Below are the code and all the weights of a small trained network. Each question names an input and a target symbol and asks about switching units off, where a switched-off unit gives its printed mean instead of its output.

import numpy as np


def w(rows, s, z=0):
    codes = np.array(rows[::2]) - 128.0
    scale = np.full(codes.shape[1], s)
    scale[-1] = z or s
    return codes * scale


def f(y):
    return y / 2 * (1 + np.tanh(0.7978845608 * (y + 0.044715 * y**3)))


def softmax(a):
    e = np.exp(a - a.max(-1, keepdims=True))
    return e / e.sum(-1, keepdims=True)


def log_softmax(a):
    a = a - a.max(-1, keepdims=True)
    return a - np.log(np.exp(a).sum(-1, keepdims=True))


def net(x, mask):
    ids = ['αβγδεζθμξπτφψω'.index(c) for c in x.split()]
    T = len(ids)
    res = E[ids] + P[:T]
    q, k, v = (res @ M[0].T for M in (Q, K, V))
    z = softmax(np.where(np.tri(T) > 0, q @ k.T / 3**0.5, -1e9)) @ v
    res = res + np.where(mask[0], z, O[0][:, -1]) @ O[0][:, :-1]
    y = f(res @ A[0][:, :-1].T + A[0][:, -1])
    res = res + np.where(mask[1:9], y, B[0][:, -1]) @ B[0][:, :-1]
    return log_softmax(res[-1] @ U[:, :-1].T + U[:, -1])


Q, K, V, O, A, B = {}, {}, {}, {}, {}, {}
E = w([
[141,106,120],'α',
[130,77,134],'β',
[184,194,129],'γ',
[238,188,129],'δ',
[212,107,123],'ε',
[122,117,119],'ζ',
[79,140,99],'θ',
[88,133,100],'μ',
[28,8,150],'ξ',
[153,67,133],'π',
[154,88,128],'τ',
[111,132,111],'φ',
[185,126,125],'ψ',
[176,107,128],'ω',
],0.014)
P = w([
[68,160,128],'0',
[191,145,36],'1',
[64,150,194],'2',
[248,102,98],'3',
[121,119,225],'4',
[229,105,76],'5',
[89,146,194],'6',
[119,146,45],'7',
],0.014)
Q[0] = w([
[161,93,161],'head 0',
[112,145,106],'head 0',
[114,126,247],'head 0',
],0.012)
K[0] = w([
[171,141,242],'head 0',
[104,124,72],'head 0',
[254,15,131],'head 0',
],0.0062)
V[0] = w([
[144,200,245],'head 0',
[89,96,151],'head 0',
[197,190,100],'head 0',
],0.012)
O[0] = w([
[8,130,114,6],'head 0',
[126,91,164,172],'head 0',
[105,194,60,41],'head 0',
],0.014,0.0022)
A[0] = w([
[154,110,82,88],'neuron 0',
[151,102,132,44],'neuron 1',
[165,162,85,254],'neuron 2',
[92,179,140,3],'neuron 3',
[108,124,72,214],'neuron 4',
[66,188,251,30],'neuron 5',
[108,156,209,188],'neuron 6',
[100,180,96,182],'neuron 7',
],0.016,0.005)
B[0] = w([
[167,203,131,166],'neuron 0',
[91,162,99,177],'neuron 1',
[91,79,136,254],'neuron 2',
[155,148,160,140],'neuron 3',
[179,138,161,188],'neuron 4',
[252,153,148,175],'neuron 5',
[69,203,46,199],'neuron 6',
[122,109,125,197],'neuron 7',
],0.022,0.0068)
U = w([
[87,142,110,159],'α',
[106,147,115,73],'β',
[246,71,141,214],'γ',
[148,72,243,232],'δ',
[91,23,120,64],'ε',
[113,166,138,119],'ζ',
[140,173,156,22],'θ',
[136,155,122,3],'μ',
[147,191,102,55],'ξ',
[90,116,93,65],'π',
[86,137,131,120],'τ',
[129,163,146,57],'φ',
[75,126,172,145],'ψ',
[95,129,156,75],'ω',
],0.012,0.0043)

Each question gives the input, a string of symbols that net reads in full, and the target symbol t.
The units are the heads (3 rows each of Q, K, V and O) and the neurons (one row each of A and B). Each row of codes is followed by its name. A weight is (code - 128) times the scale printed after its matrix; where a second scale follows, it is the last column's (O, A, B and U).
mask holds one flag per unit, heads first, then neurons. A switched-off unit (its flag False) gives its mean, the last column of its rows in O or B, instead of its output. The means were averaged over made-up inputs and are rounded, as every weight is.
A unit's drop is (log p(t) with every unit on - log p(t) with that unit switched off) / (log p(t) with every unit on - log p(t) with every unit switched off).
The circuit of an input: a set's keep is (log p(t) with only the set's units on - log p(t) with every unit switched off) / (log p(t) with every unit on - log p(t) with every unit switched off). Starting from all 9 units, units are removed one at a time, each time the one whose removal leaves the highest keep (on an exact tie, the one counted first), for as long as the keep stays at least 0.8.
circuit, biggest first: the units of the circuit, biggest drop first
most important unit: the unit with the biggest drop
k most important neurons: the k neurons with the biggest drops, biggest first
drop of u: that unit's drop, to one decimal
input δ ξ α, target ξ: circuit, biggest first	neuron 6; neuron 5
input φ τ φ ε δ, target ε: most important unit	head 0
input δ θ ξ γ τ δ ζ, target δ: 3 most important neurons	neuron 4; neuron 6; neuron 3
input π μ θ δ θ, target δ: 4 most important neurons	neuron 4; neuron 6; neuron 3; neuron 2
input ξ θ π ψ τ ω δ α, target γ: 2 most important neurons	neuron 6; neuron 0
input ψ π ψ ξ τ, target ξ: circuit, biggest first	neuron 6; neuron 2
input ε ξ δ ω ξ θ θ β, target γ: 2 most important neurons	neuron 6; neuron 2
input ψ δ φ, target δ: 3 most important neurons	neuron 4; neuron 6; neuron 3
input α ξ π, target ξ: 2 most important neurons	neuron 6; neuron 5
input τ φ ξ α ψ ω τ ξ, target δ: 2 most important neurons	neuron 6; neuron 2
input δ ξ β ω π ξ, target δ: 3 most important neurons	neuron 6; neuron 5; neuron 4
input β α ψ γ ξ, target γ: 4 most important neurons	neuron 5; neuron 4; neuron 1; neuron 2
input θ θ γ δ ξ ξ ε β, target γ: 3 most important neurons	neuron 6; neuron 4; neuron 1
input π γ γ, target γ: circuit, biggest first	neuron 5
input α δ γ, target δ: 4 most important neurons	neuron 2; neuron 3; neuron 4; neuron 6
input δ γ θ, target γ: 2 most important neurons	neuron 4; neuron 5
input μ φ β μ α ξ δ, target ξ: 2 most important neurons	neuron 6; neuron 5
input δ ω α μ ξ φ δ ζ, target γ: drop of neuron 4	1.1
input β ξ ξ, target ξ: drop of neuron 0	0.0
input δ ξ φ, target ξ: drop of neuron 2	0.2
